Each row is followed by its class. Each block has new classes.
[13,0,-3,1,-10,-4,4,0,4,0,1,-9,0,7,18,-9,-5,5,-6,-14,2,16,-20,8,-16,0,4] => Dimud
[7,-13,0,-1,1,15,0,2,-43,4,6,1,2,-4,-5,11,-2,-6,-2,-6,-1,-1,-9,-5,-5,2,1] => Kurub
[12,10,-7,1,-13,-11,5,-3,13,6,3,4,-7,-5,22,10,-7,-10,14,-10,8,10,11,11,0,-5,1] => Dimud
[11,-9,6,19,-1,-5,-14,16,-42,5,6,-6,0,18,7,-24,-11,4,-28,-22,-21,4,-27,-5,-18,14,7] => Vaz
[13,-10,-1,7,-6,-12,-2,-1,10,-3,-8,-4,-3,2,-2,-1,-8,15,-10,-28,35,2,-16,4,-20,-3,-1] => Dimud
[-10,2,4,-9,5,-2,7,-11,17,49,1,-7,0,-13,-8,15,7,2,11,7,32,-10,15,-6,10,-6,-15] => Dimud
[-9,12,8,6,8,7,3,-3,4,19,-11,5,6,-8,9,16,6,4,0,-14,17,-7,2,0,4,-30,32] => Lizur
[-10,-10,-5,-1,4,-6,-1,1,-11,-4,-2,-7,0,4,-8,-1,-4,0,-4,-16,21,-7,14,-3,-12,8,10] => Lis
[0,-7,3,-8,-2,-2,1,-5,4,-9,12,-8,-15,-3,-3,4,7,2,-5,16,12,-12,-6,3,-7,0,-19] => Vaz
[-21,-7,-1,8,2,1,8,-2,24,2,-5,5,-9,2,10,23,10,-8,7,16,2,-10,22,8,11,-24,-2] => Pes
[-3,18,6,4,-3,1,-2,14,0,-9,2,-9,-1,7,10,-1,-1,-4,-2,22,-32,3,5,8,9,-6,4] => Vaz
[-3,-16,3,-8,19,13,6,1,-1,6,-2,10,-11,-23,-30,16,19,-12,13,-5,55,-18,-4,-1,-4,-13,-14] => Pes
[3,4,0,-1,-8,1,3,-3,17,9,-6,6,4,10,15,2,5,8,-2,11,-9,-5,5,4,2,0,-5] => Lis
[3,1,3,13,-1,8,0,6,-6,10,4,-5,2,11,7,-9,-4,-2,-14,-2,-16,0,-9,3,0,-14,13] => Kurub
[17,-31,-8,-4,-2,-4,3,-1,-32,-14,12,-1,-6,0,-16,-22,-4,2,-9,-7,-8,6,-35,-31,-22,36,-35] => Lizur

Each row is followed by its class. Each block has new classes.
[1,-7,-1,-6,-13,-37,-11,0,-8,12,-7,11,13,21,-6,1,13,13,10,-5,-4,2,-8,0,-5,-4,-10] => (89)
[1,4,0,-8,-13,-39,-15,-8,2,4,2,17,17,-3,-17,-1,10,5,4,-10,-8,5,-3,-1,-9,-10,1] => (89)
[12,0,1,4,1,3,-16,2,12,1,2,2,0,-13,0,8,-1,-12,-1,-18,7,4,-9,-2,-9,-8,4] => (96)
[19,0,-1,2,-10,-4,-5,4,13,9,-1,4,2,-8,-1,7,-2,-15,-2,-7,2,0,-6,-1,-10,-14,3] => (96)
[13,-7,-3,1,-16,-18,-5,-3,-13,15,-2,4,14,-4,-10,6,-4,3,-11,-32,0,2,-14,-7,-14,-13,-9] => (96)
[10,1,-2,0,0,-9,-4,-2,2,3,0,6,6,-14,-8,10,-2,-10,-4,-23,1,3,1,-6,-9,-7,3] => (96)
[22,-9,-4,9,-21,3,7,4,-1,13,-3,2,3,0,-3,7,-6,-5,0,-29,7,-6,-18,-4,-11,-16,-10] => (96)
[-13,-7,-5,-3,-13,-19,1,1,-6,18,10,5,13,10,-9,3,4,9,3,-16,-6,2,-11,-7,-8,-3,-10] => (89)
[7,-12,-11,-2,-21,-12,3,4,-9,15,3,1,14,6,-11,5,5,6,-1,-22,-3,-6,-15,-9,-9,-8,-16] => (89)
[11,-2,-2,-10,-11,-4,-4,6,18,1,-4,-3,-5,14,-6,6,12,-5,6,-6,-1,-4,-9,2,-6,-7,3] => (89)
[22,-5,19,7,-10,6,4,0,15,1,1,-3,-2,-11,-5,12,-3,-22,4,-20,5,-10,-9,-7,-10,-14,3] => (96)
[4,-5,0,-2,-14,-20,-3,-1,0,17,-1,5,11,9,-6,5,6,4,6,-11,-7,0,-8,-1,-7,-7,-6] => (89)
[21,-11,-2,18,-12,14,15,-1,1,3,1,-4,-5,-4,0,5,-8,-4,0,-23,7,-8,-16,-8,-7,-8,-13] => (96)
[14,-4,-4,-7,-23,-11,-3,11,22,0,1,-1,0,6,-14,9,6,-11,1,-4,-3,-9,-14,4,-13,-13,-3] => (89)
[8,0,-6,1,9,-4,-5,-1,-3,5,1,3,10,-22,-5,13,-1,-10,1,-27,1,2,0,0,-6,-23,4] => (96)
[17,-11,-9,10,-19,-3,8,0,-5,16,-1,3,7,-5,-9,5,-5,-12,-2,-32,6,-8,-16,-9,-9,-14,-12] => (96)
[2,-5,-11,5,3,-8,0,-9,-22,21,4,6,14,-9,-5,7,-4,-1,-1,-38,9,-4,-1,-7,-11,-3,-8] => (96)
[9,-8,-11,-5,-21,-21,5,-3,-14,20,6,1,14,11,-16,16,13,2,7,-44,-4,-7,-20,-16,-15,-9,-16] => (89)
[24,-15,-8,20,-14,35,21,3,5,7,11,-17,1,-16,2,7,-10,-13,-9,-30,8,-17,-20,-14,-6,-9,-9] => (96)
[3,-1,0,-14,-27,-44,-13,7,9,4,1,9,18,2,-14,5,8,5,6,4,-9,3,-14,-4,-18,-13,1] => (89)
[13,-6,-6,-5,-24,-12,-2,4,20,4,4,-4,8,-6,-11,14,7,-7,3,-12,-11,-10,-17,-5,-10,-18,4] => (89)
[14,0,-2,12,2,-4,-2,3,10,5,-3,-1,-2,-6,1,11,3,-14,5,-23,9,0,-6,-5,-8,-9,4] => (96)
[16,-5,-3,5,-10,-17,-3,-4,-6,8,-7,7,8,3,-10,6,0,1,5,-25,2,2,-11,-3,-15,-10,-12] => (96)
[9,-1,-6,3,-10,-1,4,-2,0,1,11,0,3,-24,-7,10,-7,-8,-4,-16,1,-2,-5,-8,-5,-12,2] => (96)
[13,-8,-7,-4,-18,-18,-3,6,17,5,4,-2,11,-13,-10,12,10,-7,4,-14,-7,-7,-14,-5,-14,-12,4] => (89)
[8,-9,1,-13,-19,-27,-9,7,17,4,1,4,9,2,-13,4,12,-1,3,-1,-3,0,-12,-1,-9,-9,-3] => (89)
[10,-3,-3,4,3,-2,-4,-2,2,9,3,-2,2,-9,-6,7,0,-11,-1,-22,1,1,-16,-3,-7,-9,0] => (96)
[4,-4,-5,0,-6,-10,2,0,-10,15,7,6,11,6,-9,7,6,8,3,-20,-5,-1,-6,-6,-5,0,-11] => (89)
[19,-13,0,-3,-23,-23,-8,4,21,9,-4,-4,3,13,-11,5,15,-9,5,-11,-8,-5,-20,3,-17,-16,-3] => (89)
[9,-10,-8,6,-2,-15,2,-4,-28,21,4,12,17,-13,-10,19,0,-2,-1,-53,-1,2,-4,-11,-16,-8,-11] => (96)
[-1,-2,-3,-3,-8,-3,-2,-1,-11,14,-1,8,13,3,-10,6,9,10,4,-17,0,2,-6,-5,-5,-6,-10] => (89)
[18,-2,-2,4,-14,3,-2,-1,20,-5,0,-2,-2,-13,-3,9,-4,-14,-6,-1,-1,-3,-8,1,-9,-11,4] => (96)
[19,-1,-4,8,-3,-2,2,4,6,11,-5,-2,-1,0,1,17,9,-24,7,-38,3,0,-14,2,-23,-8,0] => (96)
[14,-3,0,5,3,-4,-1,1,6,4,4,5,4,-11,-3,12,0,-14,1,-21,3,1,-5,-3,-10,-9,1] => (96)
[2,0,-3,6,22,-28,-11,-14,-30,13,-3,12,20,-8,-8,9,-4,5,0,-35,3,13,-5,-3,-11,-4,-9] => (96)
[9,0,-4,5,5,-16,-4,-3,-16,16,-3,9,12,0,-8,6,1,-1,-34,-33,0,13,-6,-7,-11,-16,-10] => (96)
[17,2,0,6,-12,-9,-9,2,17,-7,-8,4,-3,-4,2,3,-5,-11,8,1,4,1,-8,9,-10,-15,2] => (96)
[12,-7,-4,5,-13,-13,2,-4,-14,16,6,7,20,-19,-14,9,-8,-6,-2,-39,6,-1,-11,-11,-15,-16,-11] => (96)
[10,-5,-6,9,-6,-1,8,-7,-16,12,7,0,7,-9,-6,10,-6,-6,-6,-30,6,-6,-9,-10,-9,-8,-11] => (96)

Each row is followed by its class.
[-10,-5,-2,3,-4,9,7,-4,-1,-1,3,3,1,0,6,-6,-7,-1,-2,-28,26,3,7,-7,-5,2,-5] => <61>
[8,-37,-1,2,3,1,-5,-1,-7,-4,-2,-7,-31,14,3,-3,4,1,-7,9,15,15,-5,-3,-4,-6,-12] => <45>
[-4,44,9,-8,1,-10,19,-2,-1,-1,7,0,11,-8,2,6,-10,-8,-14,-8,11,-26,7,-1,5,12,3] => <59>
[-11,-22,-13,2,4,-6,0,1,-1,-3,-2,5,6,20,0,4,13,2,-24,-11,8,9,-6,-5,-5,-4,-14] => <59>
[-1,2,-11,2,2,-9,0,-3,5,3,3,1,-2,13,-3,0,2,4,-1,4,3,5,-9,-1,5,-4,-1] => <66>
[-9,-20,7,-6,-2,0,2,8,-2,3,5,-3,-14,1,1,3,9,-5,0,-2,-3,11,1,-2,-1,-1,-3] => <43>
[-7,11,4,-2,1,-12,3,6,-4,-2,6,-7,-1,13,4,10,10,-3,-5,-1,-7,-8,2,-11,5,2,7] => <60>
[3,1,-1,5,-2,8,-6,-1,-3,2,3,-2,-9,-3,0,-8,-6,0,9,1,5,-5,-2,0,-2,3,4] => <48>
[-22,3,2,-13,4,-17,16,3,9,-5,3,6,11,-10,-3,11,-6,-11,-24,-31,-7,8,4,2,4,-14,0] => <59>
[-7,-21,-1,2,6,-12,6,4,-7,-4,-2,-4,-10,15,-1,8,10,-6,-14,-5,6,2,3,-6,0,-3,2] => <60>
[4,6,4,4,-3,10,-12,-1,0,2,5,-2,-23,-1,-2,-4,-5,3,5,12,-2,2,-2,-10,0,0,1] => <48>
[-13,6,-2,0,4,-14,8,2,-5,-6,8,-2,-7,13,3,5,-1,-6,-19,-11,8,-15,-5,-6,2,-1,-1] => <60>
[-11,5,-4,-8,1,-7,11,-5,4,4,4,6,-5,-2,-5,-2,-6,3,-10,-17,20,8,-2,0,3,-5,-9] => <66>
[-13,-17,-11,-1,2,-5,-4,6,0,-1,3,8,24,22,4,5,21,-1,-17,-11,-3,5,-1,-8,-3,-1,-7] => <59>
[-1,13,-2,4,1,-1,-3,-5,1,1,7,2,-11,9,-3,-2,-5,4,-13,12,3,7,-2,-4,6,-7,-4] => <66>
[-1,12,8,1,-1,15,-3,3,-2,-3,-2,4,7,-7,6,1,-1,-1,1,-6,0,-2,8,-7,-3,4,1] => <61>
[11,22,8,-2,-3,8,-10,-3,1,1,8,-4,-23,-9,-3,-4,-6,-1,1,14,-5,-6,2,-8,4,1,0] => <43>
[-2,44,0,2,-3,-5,5,-3,-1,-4,8,2,22,1,4,1,-9,1,-7,-6,-3,-27,-4,-3,5,2,5] => <59>
[-10,-36,-8,2,-3,0,-1,4,-6,-4,0,1,23,10,10,-2,12,-3,1,-20,1,-1,-6,7,-8,-1,-5] => <45>
[4,8,-4,3,-3,5,-15,-3,6,2,5,2,10,5,0,-4,2,4,5,1,-8,-3,-5,-1,3,-7,0] => <66>
[-3,17,4,-1,-2,5,3,2,3,4,6,1,7,-3,5,-1,-5,2,6,-10,10,0,2,-3,1,2,3] => <61>
[-5,-1,-1,-10,-1,-1,9,1,1,4,6,1,-11,-9,0,-4,0,-2,-5,-10,21,0,-1,-1,0,3,-8] => <61>
[-1,-11,-14,6,0,-4,-11,3,-2,2,-2,2,-7,18,-6,-3,16,1,-25,7,8,-6,-6,-7,-1,1,-8] => <59>
[2,6,-7,-6,0,7,-1,-2,7,6,-1,4,-7,-17,-11,-9,-5,6,-3,3,8,-2,-3,7,1,4,-6] => <44>
[0,2,-2,-4,-4,-4,10,4,-1,4,5,-2,1,-1,2,-2,-2,-2,10,-1,13,-1,-3,8,3,3,-1] => <61>
[-2,-2,-4,8,0,1,-10,-5,1,-2,2,2,-8,11,2,1,-3,1,-7,-8,2,4,-4,-10,1,-9,-3] => <66>
[3,15,6,4,2,5,0,1,-6,5,2,-3,-10,10,2,5,14,2,-18,20,7,-3,8,-14,2,13,-3] => <60>
[-5,-5,-7,1,-1,-3,7,-4,1,3,3,4,4,-2,2,-2,-3,1,12,-18,19,6,-5,-1,0,-2,2] => <61>
[-7,24,5,-19,5,-7,14,4,5,2,5,5,-19,-13,-4,9,0,-5,-28,0,8,0,8,-4,5,1,-6] => <60>
[-8,-8,-8,-1,-2,-5,5,-4,4,7,8,2,0,1,0,-4,-3,1,8,-14,17,7,-10,4,-1,-4,-3] => <61>
